Below are the code and all the weights of a small trained network. Each question names an input and a target symbol and asks about switching units off, where a switched-off unit gives its printed mean instead of its output.

import numpy as np


def w(rows, s, z=0):
    codes = np.array(rows[::2]) - 128.0
    scale = np.full(codes.shape[1], s)
    scale[-1] = z or s
    return codes * scale


def norm(h):
    return h / np.sqrt((h * h).mean(-1, keepdims=True) + 1e-5)


def f(y):
    return np.maximum(y, 0)


def softmax(a):
    e = np.exp(a - a.max(-1, keepdims=True))
    return e / e.sum(-1, keepdims=True)


def log_softmax(a):
    a = a - a.max(-1, keepdims=True)
    return a - np.log(np.exp(a).sum(-1, keepdims=True))


def net(x, mask):
    ids = ['αγεζηθξπστψω'.index(c) for c in x.split()]
    T = len(ids)
    res = E[ids] + P[:T]
    u = 0
    for l in range(3):
        q, k, v = (norm(res) @ M[l].T for M in (Q, K, V))
        z = softmax(np.where(np.tri(T) > 0, q @ k.T / 3**0.5, -1e9)) @ v
        res = res + np.where(mask[u], z, O[l][:, -1]) @ O[l][:, :-1]
        u += 1
        y = f(norm(res) @ A[l][:, :-1].T + A[l][:, -1])
        res = res + np.where(mask[u : u + 4], y, B[l][:, -1]) @ B[l][:, :-1]
        u += 4
    return log_softmax(norm(res)[-1] @ U[:, :-1].T + U[:, -1])


Q, K, V, O, A, B = {}, {}, {}, {}, {}, {}
E = w([
[130,102,125,137],'α',
[149,163,199,100],'γ',
[17,101,153,83],'ε',
[225,151,139,92],'ζ',
[16,101,41,124],'η',
[92,128,114,60],'θ',
[143,117,21,133],'ξ',
[178,134,166,102],'π',
[29,141,168,120],'σ',
[144,244,140,189],'τ',
[85,100,5,106],'ψ',
[78,125,103,112],'ω',
],0.018)
P = w([
[100,115,92,182],'0',
[87,212,21,32],'1',
[107,96,112,176],'2',
[118,171,84,16],'3',
[119,84,133,179],'4',
[129,144,114,11],'5',
[125,73,149,179],'6',
[127,120,136,12],'7',
[135,67,164,179],'8',
[130,102,148,14],'9',
[139,53,182,181],'10',
[126,83,161,19],'11',
[143,54,188,181],'12',
],0.011)
Q[0] = w([
[211,89,185,76],'0.h1',
[114,58,85,113],'0.h1',
[2,105,226,61],'0.h1',
],0.01)
K[0] = w([
[250,84,180,84],'0.h1',
[120,65,116,129],'0.h1',
[62,88,191,117],'0.h1',
],0.011)
V[0] = w([
[151,167,122,187],'0.h1',
[206,110,4,163],'0.h1',
[125,234,155,234],'0.h1',
],0.0049)
O[0] = w([
[167,123,254,29,172],'0.h1',
[211,77,96,170,165],'0.h1',
[145,141,235,205,253],'0.h1',
],0.0092,0.0012)
A[0] = w([
[127,217,111,93,118],'0.n1',
[136,159,194,135,33],'0.n2',
[31,108,105,186,104],'0.n3',
[103,163,114,5,3],'0.n4',
],0.017,0.0034)
B[0] = w([
[107,28,7,173,251],'0.n1',
[47,132,169,9,235],'0.n2',
[184,248,149,176,215],'0.n3',
[1,51,28,187,254],'0.n4',
],0.0099,0.0062)
Q[1] = w([
[48,246,203,132],'1.h1',
[158,44,124,75],'1.h1',
[232,110,103,83],'1.h1',
],0.013)
K[1] = w([
[82,210,254,183],'1.h1',
[180,83,104,65],'1.h1',
[192,76,128,154],'1.h1',
],0.012)
V[1] = w([
[115,253,117,164],'1.h1',
[49,192,113,8],'1.h1',
[110,122,178,176],'1.h1',
],0.0057)
O[1] = w([
[119,82,190,80,255],'1.h1',
[210,2,130,205,179],'1.h1',
[77,139,40,47,147],'1.h1',
],0.0064,0.0023)
A[1] = w([
[129,24,179,160,56],'1.n1',
[85,148,65,178,102],'1.n2',
[246,127,85,54,146],'1.n3',
[70,180,65,164,2],'1.n4',
],0.013,0.007)
B[1] = w([
[183,198,11,102,135],'1.n1',
[99,105,250,164,254],'1.n2',
[171,43,155,40,181],'1.n3',
[249,102,222,175,188],'1.n4',
],0.011,0.0068)
Q[2] = w([
[35,199,96,117],'2.h1',
[101,119,201,48],'2.h1',
[255,145,100,239],'2.h1',
],0.0079)
K[2] = w([
[19,223,95,119],'2.h1',
[1,68,77,103],'2.h1',
[207,154,214,208],'2.h1',
],0.0095)
V[2] = w([
[123,140,101,196],'2.h1',
[87,81,13,227],'2.h1',
[114,3,228,164],'2.h1',
],0.0048)
O[2] = w([
[141,138,156,125,130],'2.h1',
[150,215,255,122,169],'2.h1',
[111,107,151,66,253],'2.h1',
],0.0055,0.0042)
A[2] = w([
[132,140,125,247,193],'2.n1',
[204,124,169,57,1],'2.n2',
[169,52,102,3,93],'2.n3',
[53,198,165,160,98],'2.n4',
],0.012,0.0036)
B[2] = w([
[100,163,9,58,228],'2.n1',
[173,114,74,239,172],'2.n2',
[77,205,245,107,253],'2.n3',
[151,32,133,129,240],'2.n4',
],0.011,0.0058)
U = w([
[106,87,80,146,209],'α',
[125,33,148,85,139],'γ',
[67,153,140,4,85],'ε',
[141,177,115,123,160],'ζ',
[181,109,161,181,121],'η',
[137,174,143,106,113],'θ',
[85,197,150,147,56],'ξ',
[198,90,111,151,109],'π',
[94,134,169,211,2],'σ',
[142,167,124,183,119],'τ',
[194,110,133,45,159],'ψ',
[162,150,98,66,199],'ω',
],0.019,0.007)

Each question gives the input, a string of symbols that net reads in full, and the target symbol t.
The units are the heads (3 rows each of Q, K, V and O) and the neurons (one row each of A and B). Each row of codes is followed by its name. A weight is (code - 128) times the scale printed after its matrix; where a second scale follows, it is the last column's (O, A, B and U).
mask holds one flag per unit, layer by layer, with each layer's heads first. A switched-off unit (its flag False) gives its mean, the last column of its rows in O or B, instead of its output. The means were averaged over made-up inputs and are rounded, as every weight is.
A unit's drop is (log p(t) with every unit on - log p(t) with that unit switched off) / (log p(t) with every unit on - log p(t) with every unit switched off).
The circuit of an input: a set's keep is (log p(t) with only the set's units on - log p(t) with every unit switched off) / (log p(t) with every unit on - log p(t) with every unit switched off). Starting from the 12 units with the biggest drops (on a tie, the unit counted first), units are removed one at a time, each time the one whose removal leaves the highest keep (on an exact tie, the one counted first), for as long as the keep stays at least 0.8.
units of the circuit, in order: the units of the circuit, biggest drop first
k most important neurons: the k neurons with the biggest drops, biggest first
k most important neurons of layer l: the k neurons of layer l with the biggest drops, biggest first
input ξ ψ ξ ξ τ τ ζ σ ξ θ, target α: units of the circuit, in order -> [0.n4]
input ξ θ τ ξ, target γ: 2 most important neurons -> [0.n2 1.n3]
input τ τ ζ, target ψ: 2 most important neurons of layer 1 -> [1.n3 1.n2]
input ξ ζ ξ ζ, target γ: 3 most important neurons of layer 2 -> [2.n1 2.n2 2.n3]
input τ ξ ζ α τ ω ε ξ θ γ, target α: units of the circuit, in order -> [0.n4 0.h1]
input π η ζ τ σ ζ α ε τ ψ, target α: units of the circuit, in order -> [0.n4 0.n2]
input ξ α α ε τ σ ζ, target ψ: 3 most important neurons -> [1.n3 0.n4 1.n2]
input ζ τ η ζ, target γ: 2 most important neurons -> [0.n1 0.n4]
input ζ τ τ σ γ ζ α τ τ ξ ξ, target η: 4 most important neurons -> [0.n4 1.n3 0.n1 0.n2]
input ζ ξ σ σ ω ζ τ τ ξ ξ ξ ξ, target ε: 4 most important neurons -> [2.n3 0.n1 0.n3 1.n4]
input τ γ ξ ξ σ ψ ξ γ α θ ξ π, target α: units of the circuit, in order -> [0.h1 0.n4]
input ξ ζ ζ π θ, target α: 2 most important neurons -> [2.n1 0.n4]
input τ α ξ ξ γ ψ ψ τ, target γ: 3 most important neurons -> [0.n1 0.n2 2.n3]
input ω ζ ζ γ ξ σ τ η ε π, target α: units of the circuit, in order -> [0.n4 0.h1]
input θ ζ θ ξ ξ, target η: 3 most important neurons -> [1.n3 0.n4 0.n1]
input ξ ψ ψ, target π: 2 most important neurons of layer 0 -> [0.n3 0.n4]
input ζ ζ η τ σ, target ξ: 3 most important neurons of layer 0 -> [0.n3 0.n4 0.n1]
input ζ ξ ζ η ζ ξ τ ε ε η σ, target ξ: units of the circuit, in order -> [0.n3 0.h1]
input ξ ξ ω τ, target α: most important neuron of layer 1 -> [1.n2]
input τ ζ ξ ξ, target γ: 2 most important neurons of layer 2 -> [2.n1 2.n3]
